Below are the code and all the weights of a small trained network. Each question names an input and a target symbol and asks about switching units off, where a switched-off unit gives its printed mean instead of its output.

import numpy as np


def w(rows, s, z=0):
    codes = np.array(rows[::2]) - 128.0
    scale = np.full(codes.shape[1], s)
    scale[-1] = z or s
    return codes * scale


def norm(h):
    return h / np.sqrt((h * h).mean(-1, keepdims=True) + 1e-5)


def f(y):
    return y / 2 * (1 + np.tanh(0.7978845608 * (y + 0.044715 * y**3)))


def softmax(a):
    e = np.exp(a - a.max(-1, keepdims=True))
    return e / e.sum(-1, keepdims=True)


def log_softmax(a):
    a = a - a.max(-1, keepdims=True)
    return a - np.log(np.exp(a).sum(-1, keepdims=True))


def net(x, mask):
    ids = ['ΘΛΣβημξπφω'.index(c) for c in x.split()]
    T = len(ids)
    res = E[ids] + P[:T]
    q, k, v = (norm(res) @ M[0].T for M in (Q, K, V))
    z = softmax(np.where(np.tri(T) > 0, q @ k.T / 2**0.5, -1e9)) @ v
    res = res + np.where(mask[0], z, O[0][:, -1]) @ O[0][:, :-1]
    y = f(norm(res) @ A[0][:, :-1].T + A[0][:, -1])
    res = res + np.where(mask[1:9], y, B[0][:, -1]) @ B[0][:, :-1]
    return log_softmax(norm(res)[-1] @ U[:, :-1].T + U[:, -1])


Q, K, V, O, A, B = {}, {}, {}, {}, {}, {}
E = w([
[209,108,115,127,68,124,44,185,146,113,129,114],'Θ',
[170,96,119,84,87,170,70,216,209,130,147,132],'Λ',
[154,72,76,94,91,132,186,183,172,102,221,124],'Σ',
[141,155,144,144,101,125,34,148,152,136,76,88],'β',
[120,173,124,130,95,85,63,130,77,74,204,94],'η',
[70,37,165,50,121,125,104,217,181,144,222,178],'μ',
[178,116,52,68,124,137,130,254,204,131,136,155],'ξ',
[76,188,92,132,202,193,100,140,194,44,159,100],'π',
[107,129,119,90,91,85,162,169,228,121,98,82],'φ',
[93,146,82,80,121,102,182,174,171,122,202,111],'ω',
],0.0044)
P = w([
[117,70,122,108,190,105,118,89,126,163,111,105],'0',
[253,154,170,55,83,121,120,110,177,209,253,126],'1',
[78,131,176,88,174,98,139,169,100,114,94,92],'2',
[115,83,65,185,133,163,113,95,126,191,138,91],'3',
[226,215,108,134,24,74,149,80,144,123,163,122],'4',
[72,166,191,137,159,98,171,205,92,122,108,98],'5',
[120,84,67,191,133,168,110,93,121,198,124,91],'6',
],0.0051)
Q[0] = w([
[152,100,77,176,72,105,152,72,115,191,118,159],'H0',
[140,83,2,211,143,223,96,62,136,205,127,101],'H0',
],0.0066)
K[0] = w([
[169,115,108,76,100,74,91,49,134,167,104,136],'H0',
[169,33,95,35,232,103,103,2,123,145,113,114],'H0',
],0.0069)
V[0] = w([
[4,153,77,159,212,165,219,118,167,53,202,155],'H0',
[20,201,209,210,210,130,8,92,123,107,9,113],'H0',
],0.0034)
O[0] = w([
[125,71,44,18,68,147,67,42,108,116,106,39,255],'H0',
[84,73,115,195,157,95,78,22,196,253,159,170,216],'H0',
],0.0055,0.0015)
A[0] = w([
[151,112,90,104,83,131,87,29,193,133,158,148,36],'N0',
[159,176,69,161,110,158,113,124,135,117,145,79,174],'N1',
[109,169,133,104,132,42,141,88,109,122,160,115,116],'N2',
[132,159,198,192,147,91,161,98,123,150,117,255,4],'N3',
[183,170,153,104,119,165,149,186,93,90,141,109,98],'N4',
[169,184,203,168,130,140,183,147,171,126,178,164,165],'N5',
[127,130,133,186,151,124,109,150,204,158,166,142,166],'N6',
[126,139,99,50,82,183,122,135,96,86,104,111,69],'N7',
],0.007,0.0034)
B[0] = w([
[103,169,151,203,133,108,141,180,138,3,107,174,227],'N0',
[131,94,171,69,136,82,144,184,153,136,127,155,220],'N1',
[193,146,100,132,144,160,113,171,113,112,122,164,150],'N2',
[104,92,149,122,102,107,239,150,132,85,49,159,185],'N3',
[133,95,166,199,168,138,117,70,160,149,166,78,254],'N4',
[114,161,139,40,66,142,51,107,200,94,139,158,250],'N5',
[178,165,106,93,131,104,140,78,46,123,132,83,228],'N6',
[96,176,112,153,113,147,127,88,101,160,107,215,212],'N7',
],0.0067,0.0051)
U = w([
[141,190,168,134,80,105,176,201,147,36,91,214,118],'Θ',
[161,155,176,86,114,152,65,56,182,141,196,86,112],'Λ',
[127,124,162,188,96,221,194,93,58,61,95,54,120],'Σ',
[103,138,166,176,154,65,184,34,131,187,100,173,132],'β',
[186,190,73,194,168,102,87,117,61,130,160,97,128],'η',
[46,46,169,114,141,146,111,191,131,193,142,222,142],'μ',
[117,108,182,254,185,184,165,186,171,148,127,127,178],'ξ',
[39,69,82,190,130,116,70,78,171,69,121,110,131],'π',
[152,71,95,97,148,77,155,220,135,138,108,51,251],'φ',
[95,171,40,73,77,196,107,93,96,153,84,172,34],'ω',
],0.0056,0.0011)

Each question gives the input, a string of symbols that net reads in full, and the target symbol t.
The units are the heads (2 rows each of Q, K, V and O) and the neurons (one row each of A and B). Each row of codes is followed by its name. A weight is (code - 128) times the scale printed after its matrix; where a second scale follows, it is the last column's (O, A, B and U).
mask holds one flag per unit, heads first, then neurons. A switched-off unit (its flag False) gives its mean, the last column of its rows in O or B, instead of its output. The means were averaged over made-up inputs and are rounded, as every weight is.
A unit's drop is (log p(t) with every unit on - log p(t) with that unit switched off) / (log p(t) with every unit on - log p(t) with every unit switched off).
The circuit of an input: a set's keep is (log p(t) with only the set's units on - log p(t) with every unit switched off) / (log p(t) with every unit on - log p(t) with every unit switched off). Starting from all 9 units, units are removed one at a time, each time the one whose removal leaves the highest keep (on an exact tie, the one counted first), for as long as the keep stays at least 0.8.
units of the circuit, in order: the units of the circuit, biggest drop first
unit that matters most: the unit with the biggest drop
top k neurons: the k neurons with the biggest drops, biggest first
input μ β π φ, target μ: top 4 neurons	N6, N1, N7, N0
input φ ξ π π, target φ: unit that matters most	N1
input μ ω π β, target μ: top 2 neurons	N1, N6
input Σ π Θ π π φ φ, target Σ: units of the circuit, in order	H0, N4
input Σ β π Θ, target Σ: top 2 neurons	N4, N5
input ξ π Λ π π π Σ, target ξ: units of the circuit, in order	H0, N4, N6
input μ ξ π ξ, target μ: top 2 neurons	N7, N1
input η π Θ π π π φ, target η: top 3 neurons	N6, N3, N5
input π π Σ β π, target Θ: units of the circuit, in order	N1, N0
input ω ω β π ω π η, target ω: units of the circuit, in order	H0, N7
input η φ π ω π Σ β, target η: top 4 neurons	N6, N5, N3, N4
input π π ξ, target ξ: units of the circuit, in order	H0, N4, N5, N6
input π φ Θ η φ φ, target φ: units of the circuit, in order	N5, N7, N0
input Θ π ω β, target Θ: top neuron	N3
input ξ Θ β η, target ξ: top 4 neurons	N4, N6, N5, N1
input Θ φ μ π β π Θ, target Θ: units of the circuit, in order	H0, N5
input β ω Θ β π φ Σ, target β: units of the circuit, in order	H0, N6
input ω μ φ η β φ Σ, target ω: top 2 neurons	N7, N0
input Σ β ω β, target Σ: units of the circuit, in order	H0, N4
input Σ β π β, target Σ: top 2 neurons	N4, N5
